Below are the code and all the weights of a small trained network. Each question names an input and a class and asks about switching units off, where a switched-off unit gives its printed mean instead of its output.

import numpy as np


def w(rows, s, z=0):
    codes = np.array(rows[::2]) - 128.0
    scale = np.full(codes.shape[1], s)
    scale[-1] = z or s
    return codes * scale


def f(y):
    return y / 2 * (1 + np.tanh(0.7978845608 * (y + 0.044715 * y**3)))


def log_softmax(a):
    a = a - a.max(-1, keepdims=True)
    return a - np.log(np.exp(a).sum(-1, keepdims=True))


def net(x, mask):
    res = np.array(x, float).reshape(1, 6) / 4 @ E
    y = f(res @ A[0][:, :-1].T + A[0][:, -1])
    res = res + np.where(mask, y, B[0][:, -1]) @ B[0][:, :-1]
    return log_softmax(res[-1] @ U[:, :-1].T + U[:, -1])


A, B = {}, {}
E = w([
[130,133,128,133],'x0',
[137,60,74,198],'x1',
[4,186,101,138],'x2',
[127,128,129,128],'x3',
[119,107,127,111],'x4',
[85,104,211,184],'x5',
],0.017)
A[0] = w([
[154,189,121,69,196],'n0',
[134,168,111,48,203],'n1',
[198,108,86,146,127],'n2',
[162,94,77,109,122],'n3',
[213,73,107,116,226],'n4',
[93,56,155,234,41],'n5',
[94,93,139,163,151],'n6',
[125,151,220,129,117],'n7',
[132,94,169,169,153],'n8',
[117,80,163,173,35],'n9',
[71,145,236,96,124],'n10',
[196,141,217,126,222],'n11',
[157,160,136,54,181],'n12',
[137,103,2,153,161],'n13',
[188,100,160,114,254],'n14',
],0.015,0.0061)
B[0] = w([
[137,61,89,199,213],'n0',
[121,110,121,246,214],'n1',
[147,189,205,120,200],'n2',
[145,202,140,134,176],'n3',
[191,173,178,159,252],'n4',
[138,88,93,170,220],'n5',
[130,144,125,183,172],'n6',
[102,144,166,62,197],'n7',
[159,118,135,125,188],'n8',
[148,81,101,148,174],'n9',
[100,167,231,111,220],'n10',
[143,62,122,87,248],'n11',
[162,58,134,163,212],'n12',
[120,229,105,87,203],'n13',
[173,115,181,71,235],'n14',
],0.013,0.019)
U = w([
[205,77,117,161,140],'0',
[121,187,189,101,241],'1',
[59,119,91,222,63],'2',
[89,206,16,78,56],'3',
[128,75,161,5,4],'4',
],0.017,0.0038)

Each question gives the input, the list of numbers given to net, and the class t.
The units are the neurons (one row each of A and B). Each row of codes is followed by its name. A weight is (code - 128) times the scale printed after its matrix; where a second scale follows, it is the last column's (A, B and U).
mask holds one flag per neuron, in row order. A switched-off neuron (its flag False) gives its mean, the last column of its row in B, instead of its output. The means were averaged over made-up inputs and are rounded, as every weight is.
A unit's drop is (log p(t) with every unit on - log p(t) with that unit switched off) / (log p(t) with every unit on - log p(t) with every unit switched off).
The circuit of an input: a set's keep is (log p(t) with only the set's units on - log p(t) with every unit switched off) / (log p(t) with every unit on - log p(t) with every unit switched off). Starting from the 12 units with the biggest drops (on a tie, the unit counted first), units are removed one at a time, each time the one whose removal leaves the highest keep (on an exact tie, the one counted first), for as long as the keep stays at least 0.8.
circuit, biggest first: the units of the circuit, biggest drop first
k most important neurons: the k neurons with the biggest drops, biggest first
drop when u is switched off: that unit's drop, to one decimal
input [-6,1,4,5,8,7], class 2: 2 most important neurons -> [n5, n14]
input [1,1,-7,-2,2,-6], class 1: circuit, biggest first -> [n2]
input [8,7,1,-6,-2,3], class 2: circuit, biggest first -> [n14, n11]
input [5,-7,1,5,-5,-6], class 2: circuit, biggest first -> [n1, n14]
input [-2,1,-6,8,6,-6], class 1: 3 most important neurons -> [n2, n13, n3]
input [1,1,8,8,7,8], class 2: 3 most important neurons -> [n5, n14, n6]
input [-2,-8,0,7,7,1], class 4: 3 most important neurons -> [n10, n4, n7]
input [1,3,7,-7,1,-8], class 3: drop when n13 is switched off -> 0.7
input [2,-1,8,-3,0,0], class 2: drop when n13 is switched off -> 0.2
input [-6,-7,6,1,8,-6], class 2: drop when n14 is switched off -> 0.0
